Each row has a name. Each piece below is followed by the name of the row it came from, unless a question asks for something else. Each question is about the rows just above it.

Columns, left to right: H Y Q B G
[32 38 20 11 -3] = vazov
[-38 28 28 -5 -11] = Beti
[11 6 37 -26 0] = rek
[37 6 0 -27 11] = Nizub
[-51 -19 21 15 1] = fodi
[-4 -19 18 25 -15] = dinaz
[-5 -7 -31 -12 18] = Zires
[15 42 -24 9 -15] = zud
[39 -31 12 6 0] = lol
Which column holds [-51 -4 -5 15 39] top down? : H
Which row holds these entries in another order? [0 39 -31 12 6] : lol
Put [-26 0 6 11 37] back in order: which row is it? : rek
Which column holds [18 -31 -24] top down? : Q

Columns, left to right: E T Z U J F C S
[-16 14 9 -9 -7 -8 -7 -12] = Mif
[-23 21 2 -13 -13 -8 -9 -13] = Nizub
[5 -4 6 -19 -6 -8 -5 1] = lol
[-26 23 6 -17 -16 -10 -11 -16] = rek
[-11 5 -26 -9 -5 3 9 4] = Zires
[-41 34 -2 -21 -21 -11 -11 -21] = fivi
[2 21] is which row, read backwards? : Nizub
[9 3 -5 -9 -26 5 -11] is which row, read backwards? : Zires
[2 6 6] is in which column, read top down? : Z

Columns, left to right: K R D V M
[-3 -15 -26 -42 -28] -> dinaz
[19 3 -16 -23 -27] -> Mif
[-15 -42 -28 -26 -4] -> vazov
Which row holds these entries in another order? [-28 -3 -15 -26 -42] : dinaz
Which column holds [-3 19] top down? : K
[-28 -27] is in which column, read top down? : M
Put [-28 -42 -26 -15 -3] back in order: which row is it? : dinaz

Columns, left to right: N P W A X
[-10 11 35 -22 7] = fivi
[19 -1 15 47 -33] = zud
[8 -10 23 -1 -14] = vazov
[-4 5 24 -38 14] = lol
[1 -9 -45 41 -9] = Nizub
[-14 -1 -10 8 22] = duf
[-30 9 -1 -48 36] = Beti
[-27 4 -21 -38 35] = Zires
[-51 20 -10 8 22] = Mif
[8 -14 -36 -25 16] = dinaz
[24 -38 -4 5 12] = rek
[8 22 -14 -1 -10] is which row reordered? : duf
Which column holds this, read top down? [-30 -27 -51] : N
[35 -27 4 -21 -38] is which row reordered? : Zires
find: [-51 20 -10 8 22] : Mif
[-38 24 5 -4] is which row, read backwards? : lol
Which row holds these entries in another order? [22 8 -10 -1 -14] : duf

Columns, left to right: lesaf som Bemup kog Keto
[2 12 2 15 5]  rek
[6 -44 -19 1 -8]  zud
[5 53 19 18 10]  Nizub
[-22 25 6 0 9]  lol
[-4 -40 -17 -8 -6]  fivi
[-10 -25 -13 -8 -5]  duf
[1 -9 -3 -20 -8]  dinaz
[15 -8 -6 -1 -12]  Zires
[5 -22] is in which column, read top down? : lesaf
[25 -40 -25] is in which column, read top down? : som
Which row holds this, read backwards? [10 18] : Nizub
Which column holds [-17 -13 -3] top down? : Bemup

Columns, left to right: mogu nasud zab nane nepul Vas lotef
[4 -12 -1 7 1 3 -13] : fodi
[-16 -10 16 0 4 -18 19] : rek
[-12 3 7 1 4 -1 -12] : Beti
[-11 13 -8 -2 9 10 -8] : Mif
[40 8 19 -16 9 3 5] : Nizub
[-11 -7 -9 13 6 3 -2] : Zires
[10 -8 -11 -1 9 -8 13] : lol
[11 -1 9 19 14 0 8] : fivi
[-17 13 -8 -2 9 10 -8] : vazov
[7 -1 -12] is which row, read backwards? : fodi
[-12 -12 -1 1 3 4 7] is which row reordered? : Beti
[-8 10 9 -2 -8 13 -11] is which row reordered? : Mif
[3 6 13] is which row, read backwards? : Zires
Which row holds this, read backwards? [-1 -11] : lol
Which column holds this, read top down? [-10 3 13 8] : nasud
The row with [10 -8 -11 -1 9 -8 13] is : lol

Columns, left to right: geri Vol kizu kef
[-28 -36 5 -10] -> Beti
[5 -10 -28 -37] -> Zires
[-4 2 -7 -3] -> fivi
[23 -48 32 -13] -> Nizub
[13 -26 13 -10] -> dinaz
[-28 -37 4 -10] -> duf
[-37 -3 -13 -10 -10] is in which column, read top down? : kef
Which row holds this, read backwards? [5 -36] : Beti
Which row holds these entries in another order? [-37 5 -10 -28] : Zires
Put [-37 -10 5 -28] back in order: which row is it? : Zires
Put [-28 -10 -37 5] back in order: which row is it? : Zires

